Table B holds the same points as the rows below, measured another way and shuffled. Each row below is followed by which row of B it is.
(in the rows, 128 means zero)
B:
1: [126 144 181 137 104 117 141 172 180  94  91 150 129 125]
2: [ 99 127 137 171 126 113 131 153 169 150 120 153 135 123]
3: [118 142 159 141 148 104 157 149 163  65  90 156 134 147]
4: [103 149 196 164 105  90 154 181 174  93 109 152 135 172]
5: [ 89 147 124 144 185 137 142 104 132  92 106 151 145 134]
6: [104 142 166 144 133 145 153 147 164  91 101 138 143 158]
7: [ 87  93  67 198 181  80 129 110 106 130 130 149 107  92]
8: [ 76 110 115 224 146 118 150 123 164 124 108 155 126 132]
9: [107 132 122 138 157 145 134 112 163  98 106 139 148 127]
10: [ 94 124 113 179 163 140 143 131 156 106  98 159 130 108]
11: [ 87 132 158 201 119 118 147 173 184 110 101 161 144 155]
12: [114 161 173 129 135 150 126 151 189  82  78 143 155 154]
13: [106 127 114 147 181 141 129 134 145 102 116 133 140 133]
14: [127 168 211 129  90 109 153 199 178  98 101 140 136 179]
15: [139 119 151 136 145 115 133 157 156  97 113 144 113 127]
16: [119 130 137 143 134 111 124 162 159 111 116 139 134 145]
17: [ 93 142 168 167 121 146 144 160 172 129  88 137 143 111]
18: [125 141 151 122 127 133 130 130 154 102 104 136 134 126]
19: [116 131 114 147 158 148 128 122 151  91 110 139 144 133]
20: [156 171 233 117  50  83 163 230 212  73 103 157 132 194]
21: [130 159 210 136  88  95 162 175 199  62  91 162 127 177]
22: [112 119 106 156 164 112 125 138 130 110 137 139 136 143]
23: [ 99 127 140 150 149 127 141 162 155 130 123 141 121 153]
24: [148 130 103  66 211 133  98 118 130  65 115 140 135 141]
25: [100 107 106 198 152  90 138 151 146 122 127 158 125 134]

[114 115 134 146 134 127 145 143 149 132 127 108 136  92 130 147  83 160]	9
[116 146 137 132 133 134 157 137 139 134 109 118 131 107 129 143  90 139]	19
[124 175 131 163  72 114 103 123 145 134 128 109 160  88 191 201 176 120]	21
[128 166 145 146 138 129 123 146 137 132 127 126 156 121 146 191 163 154]	17
[121 191 151 141  89 112 128 142 137 131 115 133 140 135 168 190 154 135]	1
[122 173 141 141 107 130 120 118 138 127 124 124 155  92 146 185 203 121]	4
[140 208 144 146  92 106  96 126 137 133 100 134 171 129 206 217 150 102]	14
[124 139 144 132 120 113 149 139 138 126 110 136 138 139 189 163 126 118]	15
[104 114 123 143 170 175 135 120 165 136 135  85 139  87  92 135 186 154]	8
[ 97 119 132 135 146 156 143 149 150 133 114 110 126 118 118 137 139 154]	10
[147 226 145 173  57  85  71 119 143 132 111 124 180 121 246 252 147  83]	20
[110 138 134 136 124 171 143 125 149 131 113 108 133 132 122 153 143  94]	25
[130 164 133 162 147 145 118 129 149 136 121 101 145  99 139 200 156 117]	11
[123 140 137 136 128 123 131 122 148 134 114 126 149 127 150 181 134 126]	16
[110 124 130 133 138 143 153 154 130 137  98 130 125 124 120 145 101 121]	13
[ 87  79 127 118 151 187 175 139 155 128 121 114 110 141  59  82 192 124]	7
[117 144 142 136 120 124 119 138 147 134 121 123 132 116 140 147 128 158]	18
[108 123 131 125 130 147 151 134 132 127 109 123 141 121 114 141  99 110]	22
[ 89 112 124 131 140 166 166 145 137 130 118 137 115  84  87 100 144 152]	5
[105  89 129 117 121  97 198 144 114 127  88 167  88 119 111 146  87 132]	24
[144 121 126 143 138 136 129 128 139 130 114 124 141 107 133 169 165 119]	23
[110 162 143 148 116 105 117 137 143 131 112 123 142 115 177 224  97 169]	12
[109 147 131 138 123 132 123 145 132 132 107 121 146 106 152 159 128 141]	6
[124 139 142 154 134 146 118 148 147 132 126 115 131 128 125 176 134 120]	2
[ 98 134 128 140 106 132 136 130 141 127 114 116 131 103 140 152 155 135]	3
